K712: [ 10   2  -3  46 -66  36  -8]
K882: [-31  16 -56 -65 -10   4 -13]
K845: [-43 -12   2  13  32 -46  42]
K953: [-13  22 -59 -47  15   0 -27]
K430: [-39   8 -24 -76 -24 -12 -12]
K758: [ 70   2   5  21 -49 -25  18]
K221: [ 50  31  16  27 -13 -27  13]
K57: [17 -4 26  4  6 80  5]
K732: [ 70  15  12  -8  29 -18 -49]
K246: [16 -8 25  4 12 81 11]
K452: [ 70  15  12  18 -32 -47  20]
both K712 K758:  => [2]
rev: [-13  27  16  31] => K221
present: [12 82] => no
present: [ 22 -59 -47  15] => yes

K8: [  9   4 -15  21  11   6   4  22  -5   3 -57]
K366: [ 21  17 -56  36   1   8 -15  13   3 -82 -68]
K194: [  9   4 -15  21  11   6 -15  22  -5   3 -57]
[  9   4 -15  21  11   6 -15  22  -5   3 -57] => K194
present: [13  3] => yes
present: [-5 22] => no
[  9   4 -15  21  11   6   4  22  -5   3 -57] => K8

K365: [ 11   8 -20  10  -1   4  12 -16   7  19 -50 -12  29 -15  -4   9 -18 -11]
K113: [ 16  17   1  18  -4  -2  13 -12   2  -2 -21 -15   3 -11 -24  21  -3  -3]
K340: [ 29  -1  33  10 -16 -31  19 -23   8  23  19 -12  22   5 -82  10  37  11]
K526: [-23   9  -4 -29   5  -3 -45 -41 -27 -27   5 -11  28   7 -31  13   1  43]
K463: [  7  19 -20  10 -16  12  -1   4   3  -6   9 -17   0  18 -16  10   9  18]
K688: [ 30  -3   7  26  25 -16   8 -32  40  15 -45  53 -11 -32 -20  13  24 -40]
K903: [ 54   8 -19  15 -12  22   1  37  15   9  -1 -14 -27  -3  33   5 -37  18]
K950: [ 30  14 -11   2   2  13 -18 -11  13  -1 -17 -20 -40 -51  15   2 -15 -24]
K280: [-23   9  -4 -29   5  -3 -45 -41 -27 -27   5 -35   6 -24  14 -20 -34  46]
K390: [-23  17 -45 -10  19 -13 -23 -18  17   1 -48 -22 -24 -22  40 -14 -30 -11]
K924: [ 54  21  -1  15 -12  -4   7  18   3  -6   9 -17   0  18 -16  10   9  18]
at: [  7  19 -50 -12  29 -15  -4   9] => K365, 8
present: [  2   2 -11  14  30] => no
[ 54  21  -1  15 -12  -4   7  18   3  -6   9 -17   0  18 -16  10   9  18] => K924
at: [-20  10  -1   4  12 -16] => K365, 2

K46: [ 27  -9 -20 -42  -3  -5  10 -15  14  32  20   1 -11  14 -14  -8   9  -1
   9]
K695: [ -4  -5  10   1 -21  -1  70 -13  14  -2  18  34 -10  23   3  -5  30  44
  29]
K264: [ 70 -13  14  -1  18   9 -16  17  -6  36  23  -6   2 -11 -48   2  23 -31
   8]
K203: [-20  43  -6 -14  17  -1  -8  11   9 -24   7  26  -7  34  33  27  44  50
  20]
rev: [10 -5 -3] => K46
at: [ 70 -13  14  -2  18] => K695, 6
[ 70 -13  14  -1  18   9 -16  17  -6  36  23  -6   2 -11 -48   2  23 -31
   8] => K264

K406: [  8   6  13   3  14  49   7   4 -24 -31  51   7  10   2  60]
K898: [ 29  36  -5  12  37 -20  -3  62  20  31 -32  -7 -13   1 -69]
K829: [  8   6  13   3  14  49   7  22 -25  12  47   6  15   9  22]
K173: [-23 -47  22  10 -18  45   2 -37 -29 -15  47  15   6   9  81]
K983: [ 13   3   8   6 -19 -14 -13 -30  10 -34  -5 -10  21 -20  13]
K597: [ 25   9   8  10   4 -31  18  28  16  55 -36  -1 -31  24 -60]
at: [47 15  6  9] => K173, 10
[  8   6  13   3  14  49   7  22 -25  12  47   6  15   9  22] => K829
at: [ 13   3   8   6 -19 -14 -13 -30] => K983, 0
[  8   6  13   3  14  49   7   4 -24 -31  51   7  10   2  60] => K406
rev: [-5 36] => K898
at: [  8   6 -19 -14] => K983, 2

K807: [-24 -23  -3  10  11 -49  10  -2 -35  20   3   2   1   7  -7  -4   8 -32
 -41  46 -23  -8   4  19  -4   4   3   5   1   3   9 -39  -6  -4  17  11
  -2 -11   2  55 -11  10   2  20  30   8   0  -9  -4  11 -30  29   5  16
  55]
K998: [ 12  -2  17   9  22  19  -6 -12  11  26 -24   4  -6  18  13 -14   3  16
  -2  -7  41  -1 -23 -42  10  -7  34  26  72 -11  12  14 -33  13  17  13
  -8  32   3 -25  -1  12  -6 -46 -68 -10   9   9   2  11  10 -33  -7 -11
  23]
K16: [-24 -23  -3  10  11 -49  10  -2 -35  20   3   2   1   7  -7  -4   8 -32
 -41  46 -23  -8   4  19  -4   4   3   5   1   3   9 -39  -6  -4  17  11
  -2 -11   2  55 -11  10   2 -17  -5 -19  12   4 -10 -14  45   9   1  17
 -41]
at: [ 12   4 -10] => K16, 46
[-24 -23  -3  10  11 -49  10  -2 -35  20   3   2   1   7  -7  -4   8 -32
 -41  46 -23  -8   4  19  -4   4   3   5   1   3   9 -39  -6  -4  17  11
  -2 -11   2  55 -11  10   2  20  30   8   0  -9  -4  11 -30  29   5  16
  55] => K807

K659: [-31 -30  43  19 -40 -16 -29]
K450: [  9  64  17 -15  15 -23 -19]
K297: [-51  28 -50  -4 -18  35 -40]
K878: [ 20 -28 -20  37 -24  36 -29]
K436: [  0  24  17  11  30  -4 -63]
K970: [ 15  17  29  19 -54  -6 -55]
K683: [ 26  37  -5  25   9 -22  27]
K220: [-30  13  23   7  31 -32  16]
K601: [  3  11 -45 -29 -28  -7 -15]
K648: [-36  22  39   7  30 -43 -17]
K678: [ 37   6 -57  41  18  12  41]
K905: [ 42   1 -50  -4 -23  13 -47]
both K878 K659:  => [-29]
rev: [18 41] => K678
rev: [-40  35 -18  -4 -50] => K297
both K601 K450:  => [-15]
[ 42   1 -50  -4 -23  13 -47] => K905

K210: [  8 -41 -65  -7 -16]
K186: [ 40  45  63   6 -16]
K915: [38 38 68  7 13]
K496: [-41 -44 -62   7 -16]
K363: [40 45 66  8 40]
K483: [40 45 63  6 14]
K50: [41 46 62  6 16]
K118: [-37 -39 -56  -3 -16]
K123: [42 39 66  6 17]
K791: [29 28 66 11  8]
rev: [11 66] => K791
both K363 K210:  => [8]
[40 45 63  6 14] => K483
both K210 K118:  => [-16]

K178: [ -3  -3 -11  14  10   1  13   5   7   3   4  -4  -4   9   5  -1   3  -2
  10  21]
K4: [ 23  -9   1  22  10   4  12  21   7  -4   2  -6   1 -11  14   2  -2   2
   8   7]
K943: [ 3 26  2  3 10  0 10  2 -4 -1 46 45 -5 -1  8 56 49  5 16  7]
K786: [ 3  0  1  3 10  0 12  5  6 -4 16 14 -5 -1  2 31 73  6 10  7]
K557: [43 -9  1  3 10  4 12  9  7  3  2 -4 -2 -1  8 -1 -2  5  7  7]
K398: [  3   9  -3   3   2   2  12   5   6  14   3  -5  -6 -11   8   6  -2  -2
  10  12]
K966: [ 12  21   7  -4   3  -6  12  21   7  -4   2  -5   9 -11   5   6  -2  11
   9   7]
K866: [ 3 -9  1 10  2  0 15 44  9 -4  3 -5 19 -1 11 13 63 25  9  9]
K321: [10  0  2  3  2  1 10 13  7  3  3 -5 -4 -1  8 10 -2  1 11  7]
K304: [ 3  0  3  5  2  0 11 17  7  3  3 -5 -4  9 11  6 -1  3 10 19]
K166: [ 17  -9   1  16   2   1  10  36   8   3   2  -3  -3 -11  11   2  -2   6
   7   7]
[ 23  -9   1  22  10   4  12  21   7  -4   2  -6   1 -11  14   2  -2   2
   8   7] => K4
present: [-2 -1  8 -1 -2] => yes
present: [ 8 10 -2  1] => yes
present: [ -5  -6 -11] => yes
at: [12 21  7 -4  2 -6] => K4, 6
rev: [ 11 -11  -3  -3] => K166

K607: [-35  56 -37 -35]
K677: [-36  65  56 -34]
K669: [-25 -65 -58  27]
K296: [-35  67  54 -35]
K444: [-31 -34  56 -26]
K399: [-37  69  54 -36]
K810: [-38  70  57 -37]
at: [-35  67  54] => K296, 0
both K607 K677:  => [56]
rev: [ 56 -35] => K607
rev: [-26  56] => K444
both K296 K607:  => [-35]
rev: [-35  54  67] => K296
[-31 -34  56 -26] => K444

K817: [5 0 6 4]
K692: [-62  -9   8 -43]
K156: [-44  -6 -14  -2]
K132: [-43   6 -64 -44]
rev: [4 6] => K817
at: [  6 -64 -44] => K132, 1
rev: [-44 -64] => K132
both K132 K156:  => [-44]
both K692 K132:  => [-43]

K131: [  2  17   5   6  20  46  -6 -34 -27 -25 -23   0  13 -25 -16   4 -18]
K484: [ -9  19 -16   0  -1   1  -2  23  -1   3  10 -16  -8  -7 -14  -6  -5]
K413: [-16  43 -29   1  -7  20   3  44 -12   1  21 -33 -21 -16 -25 -20 -16]
[-16  43 -29   1  -7  20   3  44 -12   1  21 -33 -21 -16 -25 -20 -16] => K413
present: [  1 -29  43] => no
[  2  17   5   6  20  46  -6 -34 -27 -25 -23   0  13 -25 -16   4 -18] => K131

K778: [ 7 74 73 -5 30 47 38 42  6  5 -7 16 -3 -8 -8  3 24]
K960: [ 6  1 68 -5 27 44 36 39  5  4 -6 15 40 -7 -8  3 22]
K112: [-3 -3 -5 10 -9 -8 -9 -8 -6 -3 12 -7  8 14 42 -2 -8]
K770: [ 7  1 69 -5 29 45 35 39  4  5 -6 16 -1 -8 -8  4 23]
K360: [ 5  2 64 -5 25 41 35 38  8  5 -6 14 -4 -7 -9  2 20]
K796: [ 8  1 71 -5 31 46 35 39  4  5 -6 16  0 -8 -8  5 25]
K797: [ 7  1 74 -5 31 48 37 41  5  5 -7 16 -2 -8 -8  4 25]
K376: [41 -3 -5 10 -9 -8 -9 -8 -6 -3 12 -7  9 13 42 -1 -8]
K314: [-3 -3 -5 10 -9 -8 -9 -8 -6 -3 12 -7  9 12 40 -1 -8]
K702: [ 7  1 73 -5 30 47 37 12 -7 -6 -3 -8 12  9 -8  4 24]
K735: [ 7  1 74 -5 31 48 38 42  5  5 -7 16 -2 -8 -8  4 24]
K472: [ 8  1 70 -5 30 45 34 38  4  5 -6 15 -1 -8 -8  4 24]
rev: [12 -8] => K702
at: [-8 -6 -3 12 -7  9 12] => K314, 7
[-3 -3 -5 10 -9 -8 -9 -8 -6 -3 12 -7  9 12 40 -1 -8] => K314
[ 7  1 69 -5 29 45 35 39  4  5 -6 16 -1 -8 -8  4 23] => K770

